Here is a tiny trained network, its code and every weight. The questions are about switching its units off for an input and a target symbol, where a switched-off unit gives its printed mean instead of its output.

import numpy as np


def w(rows, s, z=0):
    codes = np.array(rows[::2]) - 128.0
    scale = np.full(codes.shape[1], s)
    scale[-1] = z or s
    return codes * scale


def norm(h):
    return h / np.sqrt((h * h).mean(-1, keepdims=True) + 1e-5)


def f(y):
    return y / 2 * (1 + np.tanh(0.7978845608 * (y + 0.044715 * y**3)))


def softmax(a):
    e = np.exp(a - a.max(-1, keepdims=True))
    return e / e.sum(-1, keepdims=True)


def log_softmax(a):
    a = a - a.max(-1, keepdims=True)
    return a - np.log(np.exp(a).sum(-1, keepdims=True))


def net(x, mask):
    ids = ['αβγδζηθ'.index(c) for c in x.split()]
    T = len(ids)
    res = E[ids] + P[:T]
    u = 0
    for l in range(2):
        r = norm(res)
        for j in range(3):
            rows = slice(2 * j, 2 * j + 2)
            q, k, v = (r @ M[l][rows].T for M in (Q, K, V))
            z = softmax(np.where(np.tri(T) > 0, q @ k.T / 2**0.5, -1e9)) @ v
            o = O[l][rows]
            res = res + np.where(mask[u + j], z, o[:, -1]) @ o[:, :-1]
        u += 3
        y = f(norm(res) @ A[l][:, :-1].T + A[l][:, -1])
        res = res + np.where(mask[u : u + 12], y, B[l][:, -1]) @ B[l][:, :-1]
        u += 12
    return log_softmax(norm(res)[-1] @ U[:, :-1].T + U[:, -1])


Q, K, V, O, A, B = {}, {}, {}, {}, {}, {}
E = w([
[180,163,118,55,178,183],'α',
[73,131,66,124,210,202],'β',
[195,121,74,115,145,131],'γ',
[3,111,203,151,154,165],'δ',
[66,63,50,193,6,141],'ζ',
[117,172,87,144,174,90],'η',
[189,130,63,31,168,136],'θ',
],0.018)
P = w([
[202,221,169,174,48,2],'0',
[89,44,104,91,140,178],'1',
[118,38,100,148,166,60],'2',
[117,66,68,148,121,80],'3',
[152,86,87,132,134,89],'4',
[123,99,164,157,160,48],'5',
[143,107,125,161,99,130],'6',
[145,131,72,95,57,181],'7',
[120,116,129,154,75,132],'8',
],0.005)
Q[0] = w([
[153,154,36,158,137,126],'L0H1',
[114,117,98,144,175,79],'L0H1',
[155,105,110,45,57,103],'L0H2',
[153,206,159,255,114,159],'L0H2',
[93,193,108,95,107,102],'L0H3',
[190,118,125,90,119,173],'L0H3',
],0.0087)
K[0] = w([
[67,138,123,186,88,78],'L0H1',
[198,254,33,128,152,124],'L0H1',
[128,170,107,139,49,117],'L0H2',
[156,99,117,191,134,136],'L0H2',
[168,156,116,204,160,23],'L0H3',
[151,31,92,160,167,106],'L0H3',
],0.0082)
V[0] = w([
[129,136,138,183,185,131],'L0H1',
[120,124,162,193,96,123],'L0H1',
[143,147,170,118,173,137],'L0H2',
[127,78,143,125,163,98],'L0H2',
[173,204,137,136,32,150],'L0H3',
[141,159,170,179,225,8],'L0H3',
],0.011)
O[0] = w([
[127,153,162,60,109,104,152],'L0H1',
[111,122,140,80,216,56,38],'L0H1',
[151,187,72,97,158,161,154],'L0H2',
[93,89,40,196,69,175,142],'L0H2',
[137,213,59,109,109,50,3],'L0H3',
[121,132,2,45,38,61,110],'L0H3',
],0.0063,0.0048)
A[0] = w([
[27,178,127,155,169,185,254],'L0N1',
[179,147,141,168,40,182,143],'L0N2',
[138,94,122,118,49,152,103],'L0N3',
[104,62,43,189,133,132,199],'L0N4',
[84,90,102,116,141,75,161],'L0N5',
[96,181,20,87,167,139,223],'L0N6',
[154,128,182,124,75,20,2],'L0N7',
[205,169,110,170,123,52,103],'L0N8',
[120,55,62,100,145,200,190],'L0N9',
[75,210,13,217,221,54,104],'L0N10',
[96,111,176,235,94,132,175],'L0N11',
[254,89,111,115,132,147,91],'L0N12',
],0.0096,0.0032)
B[0] = w([
[237,80,36,112,162,82,250],'L0N1',
[155,85,132,111,216,72,145],'L0N2',
[101,134,146,63,151,174,139],'L0N3',
[182,162,181,105,254,203,198],'L0N4',
[193,182,136,11,209,242,143],'L0N5',
[144,50,203,234,196,141,212],'L0N6',
[104,72,160,153,115,24,122],'L0N7',
[93,69,155,159,141,112,137],'L0N8',
[82,155,221,189,204,54,255],'L0N9',
[113,69,144,244,251,189,154],'L0N10',
[178,170,138,32,109,117,210],'L0N11',
[88,119,97,49,37,174,202],'L0N12',
],0.0063,0.0086)
Q[1] = w([
[135,138,64,252,169,116],'L1H1',
[148,66,154,44,114,151],'L1H1',
[101,158,148,170,92,95],'L1H2',
[157,116,84,104,123,152],'L1H2',
[183,79,104,118,163,153],'L1H3',
[86,136,114,192,62,115],'L1H3',
],0.014)
K[1] = w([
[77,139,214,46,162,250],'L1H1',
[108,155,57,156,54,13],'L1H1',
[90,109,187,81,198,212],'L1H2',
[129,224,128,129,58,110],'L1H2',
[54,193,1,161,110,57],'L1H3',
[80,97,141,86,171,240],'L1H3',
],0.0073)
V[1] = w([
[138,93,53,72,101,195],'L1H1',
[137,134,197,79,178,109],'L1H1',
[141,102,113,156,115,130],'L1H2',
[149,184,128,174,121,124],'L1H2',
[119,4,153,129,157,139],'L1H3',
[206,70,206,171,69,151],'L1H3',
],0.012)
O[1] = w([
[103,244,37,103,177,204,139],'L1H1',
[98,224,249,32,76,65,254],'L1H1',
[180,107,74,133,125,60,142],'L1H2',
[175,143,164,116,116,145,90],'L1H2',
[35,196,89,131,138,58,246],'L1H3',
[236,223,103,156,135,1,138],'L1H3',
],0.0085,0.0057)
A[1] = w([
[135,116,138,105,215,112,60],'L1N1',
[88,117,69,95,195,145,93],'L1N2',
[100,146,107,197,173,107,149],'L1N3',
[73,119,120,96,200,178,160],'L1N4',
[42,135,146,83,177,93,133],'L1N5',
[202,65,67,252,149,79,46],'L1N6',
[131,181,145,109,192,67,126],'L1N7',
[169,91,71,177,179,129,115],'L1N8',
[109,103,94,162,124,103,109],'L1N9',
[145,186,33,132,81,119,15],'L1N10',
[92,100,109,104,161,66,110],'L1N11',
[203,132,140,85,92,158,5],'L1N12',
],0.015,0.0029)
B[1] = w([
[154,153,112,197,136,142,215],'L1N1',
[184,125,156,126,106,89,203],'L1N2',
[214,116,107,104,178,131,192],'L1N3',
[132,129,92,115,82,68,255],'L1N4',
[143,179,95,120,130,140,248],'L1N5',
[41,179,242,125,202,180,183],'L1N6',
[98,82,112,169,85,173,252],'L1N7',
[68,93,133,165,178,96,182],'L1N8',
[128,163,191,133,154,205,132],'L1N9',
[166,128,12,177,123,48,159],'L1N10',
[149,134,159,180,102,212,178],'L1N11',
[211,158,126,81,112,204,155],'L1N12',
],0.011,0.01)
U = w([
[78,112,186,187,254,144,108],'α',
[137,129,23,199,143,89,194],'β',
[208,139,132,129,136,193,112],'γ',
[141,133,185,199,83,50,92],'δ',
[46,170,111,92,140,119,172],'ζ',
[96,4,96,162,119,149,173],'η',
[79,140,111,252,43,200,5],'θ',
],0.0078,0.0023)

Each question gives the input, a string of symbols that net reads in full, and the target symbol t.
The units are the heads (2 rows each of Q, K, V and O) and the neurons (one row each of A and B). Each row of codes is followed by its name. A weight is (code - 128) times the scale printed after its matrix; where a second scale follows, it is the last column's (O, A, B and U).
mask holds one flag per unit, layer by layer, with each layer's heads first. A switched-off unit (its flag False) gives its mean, the last column of its rows in O or B, instead of its output. The means were averaged over made-up inputs and are rounded, as every weight is.
A unit's drop is (log p(t) with every unit on - log p(t) with that unit switched off) / (log p(t) with every unit on - log p(t) with every unit switched off).
top k neurons: the k neurons with the biggest drops, biggest first
top k neurons in layer l: the k neurons of layer l with the biggest drops, biggest first
which heads matter: for each layer, one digit per head in row order, 1 if its drop is at least 0.15 and else 0, layers parted by /
input δ θ δ θ δ δ α, target ζ: which heads matter	100 / 000
input β β β η α δ β γ, target θ: top 3 neurons in layer 0	L0N11, L0N2, L0N9
input β γ θ δ θ, target θ: which heads matter	000 / 000
input η β θ α, target η: which heads matter	001 / 101
input ζ ζ θ ζ γ α θ α η, target α: top 2 neurons	L0N10, L0N6
input θ δ α η β δ θ, target β: top 2 neurons	L0N4, L0N12
input α δ δ γ α ζ η ζ, target γ: which heads matter	011 / 001
input ζ θ θ β η δ, target δ: top 2 neurons in layer 0	L0N11, L0N1
input γ δ δ θ δ ζ η θ, target α: top 2 neurons	L0N6, L1N6
input η δ γ δ, target η: top neuron	L0N1
input β η η θ γ δ δ α, target θ: top 2 neurons	L0N6, L0N1
input γ δ θ θ α η ζ α ζ, target α: top 2 neurons	L0N11, L1N6
input θ γ β β α γ δ, target β: which heads matter	001 / 100
input γ δ α β α, target α: top 4 neurons	L1N6, L0N11, L0N9, L0N4
input η α δ, target η: which heads matter	001 / 101
input α δ θ α α θ δ θ δ, target γ: top 2 neurons	L0N11, L0N1
input θ δ α, target β: which heads matter	000 / 100
input θ ζ α, target β: which heads matter	000 / 000
input γ η δ θ η ζ α α, target α: top 2 neurons	L0N6, L1N6
input β δ δ, target θ: top 2 neurons	L0N1, L1N11
input γ β α ζ δ θ, target α: top 3 neurons	L0N12, L1N6, L0N9
input θ θ β θ δ α α η, target α: top 3 neurons in layer 0	L0N6, L0N10, L0N11
